Below are the code and all the weights of a small trained network. Each question names an input and a class and asks about switching units off, where a switched-off unit gives its printed mean instead of its output.

import numpy as np


def w(rows, s, z=0):
    codes = np.array(rows[::2]) - 128.0
    scale = np.full(codes.shape[1], s)
    scale[-1] = z or s
    return codes * scale


def f(y):
    return np.maximum(y, 0)


def log_softmax(a):
    a = a - a.max(-1, keepdims=True)
    return a - np.log(np.exp(a).sum(-1, keepdims=True))


def net(x, mask):
    res = np.array(x, float).reshape(1, 4) / 4 @ E
    y = f(res @ A[0][:, :-1].T + A[0][:, -1])
    res = res + np.where(mask, y, B[0][:, -1]) @ B[0][:, :-1]
    return log_softmax(res[-1] @ U[:, :-1].T + U[:, -1])


A, B = {}, {}
E = w([
[122,178,194,166,103,135,167,136,135],'x0',
[173,125,248,83,202,150,127,87,80],'x1',
[98,219,133,89,73,170,92,47,176],'x2',
[80,222,187,168,137,2,43,163,171],'x3',
],0.012)
A[0] = w([
[110,139,172,101,223,120,79,156,144,80],'N1',
[68,171,123,153,180,80,97,126,167,196],'N2',
[135,168,75,137,119,163,161,65,133,167],'N3',
[77,113,109,106,103,161,186,79,128,158],'N4',
[139,113,198,104,190,101,84,179,133,92],'N5',
[152,115,196,92,154,82,65,161,119,124],'N6',
[146,117,116,138,155,193,168,131,73,2],'N7',
[160,133,164,67,56,131,78,114,156,139],'N8',
[147,162,150,69,60,120,72,2,156,68],'N9',
[178,88,109,140,154,206,201,113,135,226],'N10',
[186,125,117,163,143,197,156,114,104,176],'N11',
[195,141,188,90,172,137,117,52,97,149],'N12',
[139,108,87,110,167,83,103,98,100,125],'N13',
[101,183,122,157,145,68,72,140,123,78],'N14',
[141,119,112,67,119,195,119,55,165,130],'N15',
[110,147,99,99,143,198,162,85,155,126],'N16',
[100,110,88,136,47,106,125,224,148,113],'N17',
[121,137,178,104,171,96,112,99,151,57],'N18',
[89,177,72,112,28,167,107,97,162,129],'N19',
[95,171,153,78,123,139,104,68,154,176],'N20',
],0.0097,0.0053)
B[0] = w([
[85,194,166,158,138,131,117,62,95,179],'N1',
[164,96,118,67,204,84,135,192,108,221],'N2',
[139,136,161,104,147,167,96,114,104,199],'N3',
[83,139,175,168,94,179,96,119,123,199],'N4',
[109,211,195,113,132,143,139,40,188,184],'N5',
[82,199,137,164,132,172,90,68,95,190],'N6',
[193,122,140,89,229,60,159,159,53,176],'N7',
[183,82,87,146,92,141,132,210,117,181],'N8',
[194,43,64,65,138,116,200,202,148,221],'N9',
[119,84,62,147,110,130,152,188,151,248],'N10',
[142,70,57,86,101,135,114,174,105,203],'N11',
[146,94,81,41,115,41,254,192,117,212],'N12',
[144,161,86,135,162,96,75,102,134,163],'N13',
[175,56,105,115,79,120,226,184,150,204],'N14',
[82,142,176,153,120,149,75,61,138,211],'N15',
[105,180,147,197,138,197,68,77,110,197],'N16',
[165,32,53,84,150,87,167,161,101,214],'N17',
[90,175,179,172,101,103,124,46,61,169],'N18',
[90,163,149,190,70,171,26,55,65,242],'N19',
[140,47,110,139,120,177,194,179,157,210],'N20',
],0.0075,0.014)
U = w([
[146,87,61,99,84,154,189,171,181,254],'0',
[175,102,115,72,159,60,191,166,108,43],'1',
[56,237,216,161,99,192,36,2,107,181],'2',
],0.008,0.0017)

Each question gives the input, the list of numbers given to net, and the class t.
The units are the neurons (one row each of A and B). Each row of codes is followed by its name. A weight is (code - 128) times the scale printed after its matrix; where a second scale follows, it is the last column's (A, B and U).
mask holds one flag per neuron, in row order. A switched-off neuron (its flag False) gives its mean, the last column of its row in B, instead of its output. The means were averaged over made-up inputs and are rounded, as every weight is.
A unit's drop is (log p(t) with every unit on - log p(t) with that unit switched off) / (log p(t) with every unit on - log p(t) with every unit switched off).
The circuit of an input: a set's keep is (log p(t) with only the set's units on - log p(t) with every unit switched off) / (log p(t) with every unit on - log p(t) with every unit switched off). Starting from the 12 units with the biggest drops (on a tie, the unit counted first), units are removed one at a time, each time the one whose removal leaves the highest keep (on an exact tie, the one counted first), for as long as the keep stays at least 0.8.
circuit, biggest first: the units of the circuit, biggest drop first
unit that matters most: the unit with the biggest drop
top k neurons: the k neurons with the biggest drops, biggest first
drop of u: that unit's drop, to one decimal
input [2,-8,-7,1], class 1: circuit, biggest first : (N17 N10)
input [8,-1,3,8], class 0: circuit, biggest first : (N14)
input [-3,-7,0,1], class 1: circuit, biggest first : (N10 N20)
input [6,0,7,-8], class 2: top 4 neurons : (N16 N15 N19 N4)
input [1,4,8,0], class 0: top 2 neurons : (N9 N20)
input [3,-6,-2,1], class 1: circuit, biggest first : (N10 N20)
input [0,-5,0,6], class 1: top 2 neurons : (N2 N10)
input [1,6,-1,7], class 2: top 3 neurons : (N6 N5 N1)
input [-4,8,4,6], class 1: top 2 neurons : (N12 N9)
input [-2,7,7,-1], class 0: top 2 neurons : (N20 N9)
input [3,1,-6,6], class 2: top 2 neurons : (N6 N5)
input [0,7,-1,7], class 2: top 4 neurons : (N6 N5 N1 N18)
input [1,-7,-1,5], class 1: top 4 neurons : (N2 N10 N17 N20)
input [6,4,8,7], class 1: unit that matters most : N2
input [-2,8,-7,1], class 2: drop of N17 : 0.1
input [-4,-8,-3,1], class 1: drop of N11 : 0.1
input [1,-4,-3,2], class 1: drop of N18 : -0.1
